Below is a small trained network, with its code and all its weights. Each question gives an input and a class and asks what happens when units are switched off, that is, made to give their printed mean instead of their output.

import numpy as np


def w(rows, s, z=0):
    codes = np.array(rows[::2]) - 128.0
    scale = np.full(codes.shape[1], s)
    scale[-1] = z or s
    return codes * scale


def norm(h):
    return h / np.sqrt((h * h).mean(-1, keepdims=True) + 1e-5)


def f(y):
    return np.maximum(y, 0)


def log_softmax(a):
    a = a - a.max(-1, keepdims=True)
    return a - np.log(np.exp(a).sum(-1, keepdims=True))


def net(x, mask):
    res = np.array(x, float).reshape(1, 8) / 4 @ E
    u = 0
    for l in range(3):
        y = f(norm(res) @ A[l][:, :-1].T + A[l][:, -1])
        res = res + np.where(mask[u : u + 5], y, B[l][:, -1]) @ B[l][:, :-1]
        u += 5
    return log_softmax(norm(res)[-1] @ U[:, :-1].T + U[:, -1])


A, B = {}, {}
E = w([
[223,124,192],'x0',
[151,223,100],'x1',
[235,139,105],'x2',
[87,150,143],'x3',
[5,124,20],'x4',
[58,183,234],'x5',
[163,91,51],'x6',
[88,2,73],'x7',
],0.0068)
A[0] = w([
[120,154,63,227],'0.n0',
[174,248,86,53],'0.n1',
[148,85,120,214],'0.n2',
[188,125,167,68],'0.n3',
[84,103,67,1],'0.n4',
],0.017,0.001)
B[0] = w([
[89,173,77,212],'0.n0',
[167,254,149,254],'0.n1',
[113,60,139,185],'0.n2',
[136,67,187,225],'0.n3',
[23,192,78,224],'0.n4',
],0.016,0.0066)
A[1] = w([
[67,188,166,78],'1.n0',
[37,210,183,107],'1.n1',
[80,135,197,159],'1.n2',
[130,96,30,4],'1.n3',
[245,136,73,138],'1.n4',
],0.012,0.0024)
B[1] = w([
[117,46,178,209],'1.n0',
[96,5,212,255],'1.n1',
[107,103,249,191],'1.n2',
[76,153,16,166],'1.n3',
[193,2,89,170],'1.n4',
],0.0082,0.0068)
A[2] = w([
[237,71,117,28],'2.n0',
[179,143,82,128],'2.n1',
[197,246,116,6],'2.n2',
[126,111,183,54],'2.n3',
[160,133,94,168],'2.n4',
],0.014,0.0017)
B[2] = w([
[210,160,38,219],'2.n0',
[177,152,125,160],'2.n1',
[95,250,185,255],'2.n2',
[102,97,214,228],'2.n3',
[153,113,103,152],'2.n4',
],0.017,0.0046)
U = w([
[130,217,155,136],'0',
[152,113,66,5],'1',
[199,72,55,116],'2',
[27,48,176,120],'3',
[33,117,5,135],'4',
[59,53,54,143],'5',
[182,10,102,100],'6',
[133,103,198,174],'7',
],0.016,0.015)

Each question gives the input, the list of numbers given to net, and the class t.
The units are the neurons (one row each of A and B). Each row of codes is followed by its name. A weight is (code - 128) times the scale printed after its matrix; where a second scale follows, it is the last column's (A, B and U).
mask holds one flag per neuron, layer by layer. A switched-off neuron (its flag False) gives its mean, the last column of its row in B, instead of its output. The means were averaged over made-up inputs and are rounded, as every weight is.
A unit's drop is (log p(t) with every unit on - log p(t) with that unit switched off) / (log p(t) with every unit on - log p(t) with every unit switched off).
The circuit of an input: a set's keep is (log p(t) with only the set's units on - log p(t) with every unit switched off) / (log p(t) with every unit on - log p(t) with every unit switched off). Starting from the 12 units with the biggest drops (on a tie, the unit counted first), units are removed one at a time, each time the one whose removal leaves the highest keep (on an exact tie, the one counted first), for as long as the keep stays at least 0.8.
units of the circuit, in order: the units of the circuit, biggest drop first
k most important neurons: the k neurons with the biggest drops, biggest first
top k neurons in layer l: the k neurons of layer l with the biggest drops, biggest first
drop when u is switched off: that unit's drop, to one decimal
input [-3,4,4,-4,-8,-6,-3,7], class 2: units of the circuit, in order : (2.n0)
input [4,5,-2,-7,1,0,-5,6], class 5: units of the circuit, in order : (0.n1; 2.n2)
input [4,-3,-6,-5,-8,-8,-3,6], class 6: units of the circuit, in order : (2.n0; 0.n1)
input [3,0,5,2,-8,-4,1,-1], class 2: units of the circuit, in order : (2.n0; 1.n4)
input [7,-2,-3,-1,3,-5,3,-5], class 2: units of the circuit, in order : (0.n4; 2.n0)
input [0,-5,-3,0,3,2,5,8], class 4: units of the circuit, in order : (0.n3; 2.n3)
input [6,1,0,5,-8,-4,5,-1], class 2: units of the circuit, in order : (2.n0; 1.n4)
input [0,-8,4,2,5,2,-2,3], class 4: 2 most important neurons : (0.n1; 0.n3)
input [8,-5,0,5,3,0,2,8], class 5: top 2 neurons in layer 2 : (2.n2; 2.n3)
input [-3,-7,4,-6,4,5,-2,7], class 4: 3 most important neurons : (0.n1; 0.n3; 2.n3)
input [-3,-5,-1,8,-6,-1,-4,-7], class 3: drop when 0.n4 is switched off : -0.3
input [3,-5,1,2,0,-6,7,-7], class 2: drop when 1.n4 is switched off : 0.3
input [-7,-8,6,-5,-5,-5,-6,-5], class 6: drop when 2.n2 is switched off : 0.1
